Below is a small trained network, with its code and all its weights. Each question gives an input and a class and asks what happens when units are switched off, that is, made to give their printed mean instead of their output.

import numpy as np


def w(rows, s, z=0):
    codes = np.array(rows[::2]) - 128.0
    scale = np.full(codes.shape[1], s)
    scale[-1] = z or s
    return codes * scale


def norm(h):
    return h / np.sqrt((h * h).mean(-1, keepdims=True) + 1e-5)


def f(y):
    return y / 2 * (1 + np.tanh(0.7978845608 * (y + 0.044715 * y**3)))


def log_softmax(a):
    a = a - a.max(-1, keepdims=True)
    return a - np.log(np.exp(a).sum(-1, keepdims=True))


def net(x, mask):
    res = np.array(x, float).reshape(1, 8) / 4 @ E
    u = 0
    for l in range(2):
        y = f(norm(res) @ A[l][:, :-1].T + A[l][:, -1])
        res = res + np.where(mask[u : u + 14], y, B[l][:, -1]) @ B[l][:, :-1]
        u += 14
    return log_softmax(norm(res)[-1] @ U[:, :-1].T + U[:, -1])


A, B = {}, {}
E = w([
[83,200,252,102,184,167,148,76,162,123],'x0',
[156,95,248,166,94,117,161,56,66,137],'x1',
[84,105,162,80,94,213,155,146,171,60],'x2',
[190,137,147,83,169,123,140,120,155,106],'x3',
[150,223,127,180,172,214,125,99,117,148],'x4',
[203,135,118,170,43,188,94,69,149,43],'x5',
[95,139,111,177,52,88,60,81,139,101],'x6',
[107,175,119,127,139,181,119,129,161,111],'x7',
],0.0019)
A[0] = w([
[132,121,173,164,115,102,105,77,107,112,65],'0.n0',
[136,159,110,102,127,113,157,98,128,120,116],'0.n1',
[137,53,52,188,3,150,108,133,126,124,23],'0.n2',
[171,40,251,140,102,69,139,149,91,162,8],'0.n3',
[116,153,92,151,137,147,111,118,144,124,95],'0.n4',
[90,93,86,138,110,26,134,160,151,153,73],'0.n5',
[79,110,66,166,158,30,115,158,132,176,63],'0.n6',
[40,126,217,146,98,165,124,141,185,126,79],'0.n7',
[178,101,58,157,144,79,114,144,84,148,91],'0.n8',
[144,177,150,208,196,165,149,82,96,184,13],'0.n9',
[126,90,33,101,187,144,162,192,171,131,53],'0.n10',
[148,142,147,146,107,189,161,101,155,81,59],'0.n11',
[178,125,75,177,30,118,92,96,161,83,18],'0.n12',
[192,206,130,143,112,77,111,93,181,73,12],'0.n13',
],0.0045,0.0015)
B[0] = w([
[141,123,85,99,152,159,173,201,174,115,148],'0.n0',
[99,25,177,143,122,159,34,188,64,109,128],'0.n1',
[133,209,97,144,79,144,179,157,29,74,251],'0.n2',
[166,92,143,78,192,134,233,66,62,113,200],'0.n3',
[170,88,215,55,76,78,144,185,121,150,147],'0.n4',
[110,184,95,136,156,90,85,94,100,192,172],'0.n5',
[109,139,111,47,139,56,83,122,64,170,189],'0.n6',
[87,178,175,60,121,147,100,112,111,70,205],'0.n7',
[3,152,183,109,95,124,114,123,180,96,186],'0.n8',
[195,210,162,123,149,154,127,155,47,146,191],'0.n9',
[161,109,70,54,175,218,143,137,124,128,204],'0.n10',
[51,145,120,106,160,23,73,138,112,169,186],'0.n11',
[212,124,108,123,67,138,59,74,106,59,231],'0.n12',
[164,107,150,65,192,134,83,80,141,152,162],'0.n13',
],0.0054,0.0024)
A[1] = w([
[134,59,60,151,140,167,152,221,214,161,9],'1.n0',
[65,87,67,169,112,18,107,162,162,202,84],'1.n1',
[147,171,188,254,161,153,129,156,159,205,15],'1.n2',
[142,140,98,140,150,128,167,128,100,129,138],'1.n3',
[20,112,216,180,106,129,133,137,227,105,33],'1.n4',
[78,143,167,129,123,117,143,130,123,105,96],'1.n5',
[122,132,80,190,58,101,143,129,143,85,31],'1.n6',
[123,22,181,195,136,66,233,103,158,154,28],'1.n7',
[173,138,154,137,95,146,181,130,173,99,124],'1.n8',
[148,162,122,100,113,134,116,104,125,106,132],'1.n9',
[166,116,141,177,128,55,122,130,111,151,116],'1.n10',
[138,86,102,202,16,101,127,170,135,93,33],'1.n11',
[187,61,137,207,114,97,53,84,235,120,19],'1.n12',
[128,116,139,115,172,134,129,109,160,178,150],'1.n13',
],0.0071,0.0011)
B[1] = w([
[160,176,88,32,110,161,207,213,157,31,159],'1.n0',
[84,85,81,106,146,134,18,132,68,254,174],'1.n1',
[195,87,196,180,104,129,181,222,137,216,176],'1.n2',
[123,105,154,134,62,108,37,129,197,111,179],'1.n3',
[41,186,181,145,182,190,114,55,184,139,187],'1.n4',
[147,87,106,148,114,171,85,118,217,146,179],'1.n5',
[160,159,131,185,107,179,149,63,71,102,207],'1.n6',
[129,8,211,79,74,29,176,74,130,63,177],'1.n7',
[66,163,95,131,123,63,86,148,128,179,163],'1.n8',
[88,74,112,210,149,120,188,152,157,159,252],'1.n9',
[92,115,94,103,116,203,136,157,168,83,126],'1.n10',
[125,190,120,213,78,183,143,61,73,99,231],'1.n11',
[185,126,58,171,238,29,102,156,213,114,148],'1.n12',
[93,110,99,160,37,131,130,125,122,95,178],'1.n13',
],0.0089,0.0024)
U = w([
[196,126,63,196,224,43,94,123,203,90,1],'0',
[145,165,58,24,117,185,193,223,155,41,122],'1',
[209,127,222,190,124,146,164,240,119,232,163],'2',
[115,1,212,70,80,33,180,57,116,69,137],'3',
[17,173,197,140,184,202,100,58,225,126,153],'4',
[49,97,44,65,136,93,15,133,41,249,122],'5',
[148,196,69,252,43,174,135,40,31,50,211],'6',
],0.0066,0.00095)

Each question gives the input, the list of numbers given to net, and the class t.
The units are the neurons (one row each of A and B). Each row of codes is followed by its name. A weight is (code - 128) times the scale printed after its matrix; where a second scale follows, it is the last column's (A, B and U).
mask holds one flag per neuron, layer by layer. A switched-off neuron (its flag False) gives its mean, the last column of its row in B, instead of its output. The means were averaged over made-up inputs and are rounded, as every weight is.
A unit's drop is (log p(t) with every unit on - log p(t) with that unit switched off) / (log p(t) with every unit on - log p(t) with every unit switched off).
The circuit of an input: a set's keep is (log p(t) with only the set's units on - log p(t) with every unit switched off) / (log p(t) with every unit on - log p(t) with every unit switched off). Starting from the 12 units with the biggest drops (on a tie, the unit counted first), units are removed one at a time, each time the one whose removal leaves the highest keep (on an exact tie, the one counted first), for as long as the keep stays at least 0.8.
units of the circuit, in order: the units of the circuit, biggest drop first
most important unit: the unit with the biggest drop
top k neurons: the k neurons with the biggest drops, biggest first
k most important neurons of layer l: the k neurons of layer l with the biggest drops, biggest first
drop when u is switched off: that unit's drop, to one decimal
input [-3,1,-2,-5,6,-3,-5,-6], class 2: most important unit => 0.n9
input [6,-7,-6,2,2,2,1,-4], class 2: 2 most important neurons of layer 0 => 0.n9, 0.n12
input [8,7,-8,7,-4,-1,-3,6], class 3: units of the circuit, in order => 0.n3, 1.n7, 0.n2
input [-3,-1,7,-8,-2,-5,1,6], class 1: top 2 neurons => 0.n10, 0.n11
input [5,-5,-8,3,-6,4,6,-4], class 0: units of the circuit, in order => 1.n12, 0.n2
input [-2,3,8,-7,5,-5,6,-3], class 4: 3 most important neurons of layer 0 => 0.n7, 0.n12, 0.n9
input [6,8,-5,7,5,2,6,-7], class 3: units of the circuit, in order => 0.n3, 0.n2
input [2,-2,6,8,8,1,5,1], class 4: top 2 neurons => 0.n12, 0.n11
input [1,4,-8,-3,-6,-1,-1,7], class 5: top 4 neurons => 0.n6, 0.n5, 1.n1, 0.n4
input [4,5,-8,2,-6,7,3,-8], class 3: units of the circuit, in order => 0.n3, 1.n7
input [3,-1,1,-3,4,7,-1,5], class 0: 2 most important neurons of layer 1 => 1.n4, 1.n11
input [-4,5,-8,1,5,-2,1,-1], class 2: top 3 neurons => 0.n9, 1.n2, 0.n11
input [0,5,-7,-5,-4,-1,0,-6], class 3: top 3 neurons => 0.n3, 1.n7, 0.n11
input [-1,6,-7,6,3,0,-3,-8], class 3: most important unit => 0.n3
input [6,5,-2,-2,3,6,5,-3], class 0: top 3 neurons => 0.n2, 0.n12, 0.n13
input [2,-7,-3,-6,0,1,5,-8], class 5: top 3 neurons => 0.n6, 1.n1, 0.n5
input [-8,-3,6,5,-8,-3,3,-1], class 5: top 3 neurons => 0.n5, 0.n6, 1.n1
input [1,5,-7,3,3,8,5,-1], class 0: top 2 neurons => 1.n12, 0.n13
input [6,-8,0,1,1,-5,0,-4], class 1: 2 most important neurons of layer 0 => 0.n10, 0.n11
input [-3,-2,6,6,8,-5,-2,0], class 1: top 2 neurons => 0.n10, 1.n0
input [-1,2,-2,-3,-5,-3,-8,8], class 1: top 2 neurons => 0.n10, 1.n0
input [-7,3,7,3,8,-1,-4,-2], class 1: most important unit => 1.n0
input [1,-3,-4,4,4,1,-7,-5], class 2: top 3 neurons => 0.n9, 1.n2, 0.n0
input [-4,5,8,-5,7,-3,-2,6], class 4: top 2 neurons => 0.n7, 1.n4
input [-8,0,-5,7,7,-2,-4,5], class 1: top 2 neurons => 0.n10, 1.n0
input [2,-8,-5,-6,4,1,6,-2], class 5: top 2 neurons => 0.n6, 1.n1
input [7,-7,-4,5,-6,5,2,4], class 0: most important unit => 1.n12
input [2,-1,4,-6,6,-2,-2,-7], class 2: drop when 0.n9 is switched off => 0.7
input [5,8,8,4,4,4,4,2], class 4: drop when 0.n7 is switched off => 0.0
